Below is a small trained network, with its code and all its weights. Each question gives an input and a target symbol and asks what happens when units are switched off, that is, made to give their printed mean instead of their output.

import numpy as np


def w(rows, s, z=0):
    codes = np.array(rows[::2]) - 128.0
    scale = np.full(codes.shape[1], s)
    scale[-1] = z or s
    return codes * scale


def f(y):
    return y / 2 * (1 + np.tanh(0.7978845608 * (y + 0.044715 * y**3)))


def softmax(a):
    e = np.exp(a - a.max(-1, keepdims=True))
    return e / e.sum(-1, keepdims=True)


def log_softmax(a):
    a = a - a.max(-1, keepdims=True)
    return a - np.log(np.exp(a).sum(-1, keepdims=True))


def net(x, mask):
    ids = ['ΛΞΠεμτω'.index(c) for c in x.split()]
    T = len(ids)
    res = E[ids] + P[:T]
    q, k, v = (res @ M[0].T for M in (Q, K, V))
    z = softmax(np.where(np.tri(T) > 0, q @ k.T / 2**0.5, -1e9)) @ v
    res = res + np.where(mask[0], z, O[0][:, -1]) @ O[0][:, :-1]
    y = f(res @ A[0][:, :-1].T + A[0][:, -1])
    res = res + np.where(mask[1:9], y, B[0][:, -1]) @ B[0][:, :-1]
    return log_softmax(res[-1] @ U[:, :-1].T + U[:, -1])


Q, K, V, O, A, B = {}, {}, {}, {}, {}, {}
E = w([
[116,136,196,118],'Λ',
[220,72,115,136],'Ξ',
[134,111,149,170],'Π',
[174,75,130,116],'ε',
[63,16,9,110],'μ',
[91,134,192,149],'τ',
[92,64,44,120],'ω',
],0.013)
P = w([
[97,255,126,101],'0',
[135,88,166,195],'1',
[138,80,177,174],'2',
[126,52,140,183],'3',
[128,46,142,167],'4',
[118,49,149,155],'5',
[131,51,150,131],'6',
[148,57,152,109],'7',
[156,73,169,78],'8',
[173,88,180,53],'9',
],0.0076)
Q[0] = w([
[99,19,105,6],'H1',
[158,253,62,193],'H1',
],0.0066)
K[0] = w([
[115,161,55,132],'H1',
[235,1,177,249],'H1',
],0.008)
V[0] = w([
[85,98,94,8],'H1',
[112,18,83,223],'H1',
],0.012)
O[0] = w([
[167,106,165,252,5],'H1',
[159,192,121,142,22],'H1',
],0.021,0.00021)
A[0] = w([
[127,84,115,6,84],'N1',
[98,88,128,190,98],'N2',
[77,254,125,46,235],'N3',
[162,195,127,211,97],'N4',
[112,8,168,130,199],'N5',
[155,138,8,116,210],'N6',
[168,81,163,43,216],'N7',
[35,105,216,122,2],'N8',
],0.0094,0.0033)
B[0] = w([
[88,150,101,109,208],'N1',
[122,125,177,104,154],'N2',
[179,98,142,54,160],'N3',
[100,126,161,8,173],'N4',
[146,142,95,180,254],'N5',
[200,112,169,72,145],'N6',
[105,161,72,134,231],'N7',
[63,119,135,162,168],'N8',
],0.011,0.0089)
U = w([
[109,146,36,255,127],'Λ',
[121,221,75,95,254],'Ξ',
[138,105,28,73,1],'Π',
[150,124,121,178,222],'ε',
[75,46,193,110,16],'μ',
[38,108,96,121,52],'τ',
[141,36,172,176,163],'ω',
],0.008,0.0049)

Each question gives the input, a string of symbols that net reads in full, and the target symbol t.
The units are the heads (2 rows each of Q, K, V and O) and the neurons (one row each of A and B). Each row of codes is followed by its name. A weight is (code - 128) times the scale printed after its matrix; where a second scale follows, it is the last column's (O, A, B and U).
mask holds one flag per unit, heads first, then neurons. A switched-off unit (its flag False) gives its mean, the last column of its rows in O or B, instead of its output. The means were averaged over made-up inputs and are rounded, as every weight is.
A unit's drop is (log p(t) with every unit on - log p(t) with that unit switched off) / (log p(t) with every unit on - log p(t) with every unit switched off).
The circuit of an input: a set's keep is (log p(t) with only the set's units on - log p(t) with every unit switched off) / (log p(t) with every unit on - log p(t) with every unit switched off). Starting from all 9 units, units are removed one at a time, each time the one whose removal leaves the highest keep (on an exact tie, the one counted first), for as long as the keep stays at least 0.8.
units of the circuit, in order: the units of the circuit, biggest drop first
top k neurons: the k neurons with the biggest drops, biggest first
drop of u: that unit's drop, to one decimal
input Π Λ Ξ Ξ, target Π: units of the circuit, in order : (H1)
input Λ Λ Λ μ Λ Π μ, target ω: top 3 neurons : (N7 N2 N6)
input Λ Λ Ξ Π τ Ξ Λ μ, target Λ: units of the circuit, in order : (N5 H1)
input ω Λ Λ μ Λ τ Λ Λ Λ Λ, target ω: units of the circuit, in order : (H1 N1)
input Λ Λ Λ Λ Λ Λ Ξ, target Λ: top 4 neurons : (N5 N4 N7 N3)
input Λ Λ Λ μ Ξ ε μ μ Λ τ, target ω: units of the circuit, in order : (H1 N7)
input Λ Ξ Λ ε, target Λ: units of the circuit, in order : (N5 H1 N4 N7)
input μ Λ Λ μ μ, target μ: units of the circuit, in order : (N4 H1 N2)
input Λ Ξ Λ μ Λ Ξ Ξ, target Λ: top 4 neurons : (N4 N5 N3 N7)
input μ Λ Λ Λ μ ε ε, target μ: top 3 neurons : (N4 N2 N5)
input Ξ μ μ μ Λ, target Ξ: units of the circuit, in order : (H1 N4)
input Π ε Ξ Ξ ε, target Ξ: units of the circuit, in order : (H1 N1)
input Λ Λ Λ Λ ε ε Λ Λ ω, target Λ: top 3 neurons : (N5 N4 N3)
input Π Λ Π Π ε Ξ Ξ, target Π: drop of H1 : 1.5
input ω Λ τ ω, target ω: drop of H1 : 0.4
input Ξ τ μ Λ μ ω, target Ξ: drop of N4 : 0.7
input Λ Λ Λ ε Λ Λ Λ, target Λ: drop of N6 : 0.1
